Below is a small trained network, with its code and all its weights. Each question gives an input and a target symbol and asks what happens when units are switched off, that is, made to give their printed mean instead of their output.

import numpy as np


def w(rows, s, z=0):
    codes = np.array(rows[::2]) - 128.0
    scale = np.full(codes.shape[1], s)
    scale[-1] = z or s
    return codes * scale


def f(y):
    return y / 2 * (1 + np.tanh(0.7978845608 * (y + 0.044715 * y**3)))


def softmax(a):
    e = np.exp(a - a.max(-1, keepdims=True))
    return e / e.sum(-1, keepdims=True)


def log_softmax(a):
    a = a - a.max(-1, keepdims=True)
    return a - np.log(np.exp(a).sum(-1, keepdims=True))


def net(x, mask):
    ids = ['ΔΘΣΦαβγεζημξπτψω'.index(c) for c in x.split()]
    T = len(ids)
    res = E[ids] + P[:T]
    q, k, v = (res @ M[0].T for M in (Q, K, V))
    z = softmax(np.where(np.tri(T) > 0, q @ k.T / 3**0.5, -1e9)) @ v
    res = res + np.where(mask[0], z, O[0][:, -1]) @ O[0][:, :-1]
    y = f(res @ A[0][:, :-1].T + A[0][:, -1])
    res = res + np.where(mask[1:9], y, B[0][:, -1]) @ B[0][:, :-1]
    return log_softmax(res[-1] @ U[:, :-1].T + U[:, -1])


Q, K, V, O, A, B = {}, {}, {}, {}, {}, {}
E = w([
[128,101,112,125,156],'Δ',
[138,100,123,113,155],'Θ',
[137,95,116,112,148],'Σ',
[139,103,129,103,142],'Φ',
[3,54,128,63,101],'α',
[143,101,105,122,173],'β',
[142,106,100,95,114],'γ',
[148,148,126,101,136],'ε',
[123,144,181,91,137],'ζ',
[139,139,202,81,193],'η',
[151,116,183,87,101],'μ',
[148,196,162,151,175],'ξ',
[123,208,128,102,88],'π',
[106,202,113,127,162],'τ',
[172,158,130,146,53],'ψ',
[114,113,207,174,105],'ω',
],0.023)
P = w([
[150,121,83,2,134],'0',
[158,145,90,31,132],'1',
[151,163,108,58,106],'2',
[129,192,148,56,92],'3',
[124,239,216,32,107],'4',
[113,243,209,12,116],'5',
[121,163,148,2,170],'6',
],0.0057)
Q[0] = w([
[218,164,75,2,189],'H1',
[79,188,98,162,127],'H1',
[157,168,195,71,127],'H1',
],0.0084)
K[0] = w([
[52,210,250,128,77],'H1',
[187,54,94,175,134],'H1',
[2,129,103,202,67],'H1',
],0.0079)
V[0] = w([
[144,136,174,168,40],'H1',
[150,21,144,130,78],'H1',
[3,93,140,98,103],'H1',
],0.018)
O[0] = w([
[179,110,144,164,33,68],'H1',
[162,5,120,98,135,3],'H1',
[10,84,160,73,63,180],'H1',
],0.014,0.0054)
A[0] = w([
[165,92,115,130,36,123],'N1',
[76,94,150,145,98,22],'N2',
[221,141,139,52,130,167],'N3',
[213,130,145,235,125,124],'N4',
[88,175,163,181,85,166],'N5',
[99,99,103,254,137,255],'N6',
[169,166,151,150,106,176],'N7',
[116,89,218,227,235,140],'N8',
],0.0097,0.0068)
B[0] = w([
[89,119,170,130,185,189],'N1',
[197,181,91,184,158,198],'N2',
[198,153,84,107,98,223],'N3',
[62,77,94,138,159,186],'N4',
[107,86,89,113,128,255],'N5',
[159,141,196,93,6,139],'N6',
[141,108,167,179,102,237],'N7',
[153,60,165,125,139,182],'N8',
],0.016,0.0095)
U = w([
[1,61,136,80,173,193],'Δ',
[127,82,107,95,184,44],'Θ',
[125,86,120,96,170,40],'Σ',
[141,91,84,74,138,43],'Φ',
[98,98,110,146,176,3],'α',
[146,89,97,136,245,94],'β',
[159,95,24,54,122,81],'γ',
[213,201,116,86,155,159],'ε',
[68,159,192,28,127,182],'ζ',
[145,215,236,44,199,108],'η',
[233,121,156,20,41,185],'μ',
[162,143,166,236,196,183],'ξ',
[85,183,162,179,34,192],'π',
[54,207,159,164,192,116],'τ',
[163,47,52,182,92,159],'ψ',
[117,43,247,108,99,218],'ω',
],0.0059,0.0047)

Each question gives the input, a string of symbols that net reads in full, and the target symbol t.
The units are the heads (3 rows each of Q, K, V and O) and the neurons (one row each of A and B). Each row of codes is followed by its name. A weight is (code - 128) times the scale printed after its matrix; where a second scale follows, it is the last column's (O, A, B and U).
mask holds one flag per unit, heads first, then neurons. A switched-off unit (its flag False) gives its mean, the last column of its rows in O or B, instead of its output. The means were averaged over made-up inputs and are rounded, as every weight is.
A unit's drop is (log p(t) with every unit on - log p(t) with that unit switched off) / (log p(t) with every unit on - log p(t) with every unit switched off).
The circuit of an input: a set's keep is (log p(t) with only the set's units on - log p(t) with every unit switched off) / (log p(t) with every unit on - log p(t) with every unit switched off). Starting from all 9 units, units are removed one at a time, each time the one whose removal leaves the highest keep (on an exact tie, the one counted first), for as long as the keep stays at least 0.8.
circuit, biggest first: the units of the circuit, biggest drop first
top k neurons: the k neurons with the biggest drops, biggest first
drop of u: that unit's drop, to one decimal
input ε μ Φ β ω ε π, target ω: circuit, biggest first	(H1, N1)
input ε Δ γ β ψ, target ψ: circuit, biggest first	(H1, N4)
input ξ ω ξ π ξ ξ, target π: circuit, biggest first	(H1, N7)
input β ε Θ γ, target ε: circuit, biggest first	(H1, N5, N4)
input α π ω η, target Δ: top 2 neurons	(N3, N7)
input ξ α β π, target Δ: top 2 neurons	(N5, N3)
input π ζ π π Δ, target π: circuit, biggest first	(H1, N6)
input ε Φ Σ η β Φ, target η: circuit, biggest first	(H1, N5)
input ψ β π, target ψ: top 2 neurons	(N4, N5)
input Θ β ε, target ε: top 2 neurons	(N3, N5)
input ξ ε ε τ ω β β, target ω: top 2 neurons	(N1, N2)
input γ ζ β ζ ω, target ω: circuit, biggest first	(N8, N2, H1)
input π π ξ ξ π, target π: circuit, biggest first	(H1, N7)
input π γ ζ α Θ, target Δ: circuit, biggest first	(H1)
input π ζ β ω ω, target ω: top 4 neurons	(N8, N2, N6, N3)
input β Δ Θ η ψ μ, target ψ: top 2 neurons	(N4, N3)
input μ Φ ψ ε β ε μ, target μ: top 2 neurons	(N3, N2)
input Σ ω ε, target ω: top neuron	(N1)
input ψ Δ ξ, target ψ: top 2 neurons	(N4, N3)
input β ε τ Θ ψ ξ, target ψ: top 2 neurons	(N4, N5)
input Σ ξ ε Φ, target ξ: top neuron	(N7)
input Θ β α τ, target Δ: top 2 neurons	(N3, N5)
input η ζ τ, target τ: top 2 neurons	(N3, N8)
input π τ α Φ, target Δ: drop of N3	0.4
input Θ Θ τ η η, target τ: drop of N6	0.1
input Θ η α β π, target Δ: drop of N8	0.0
input ξ ε π ζ β, target π: drop of N8	0.1
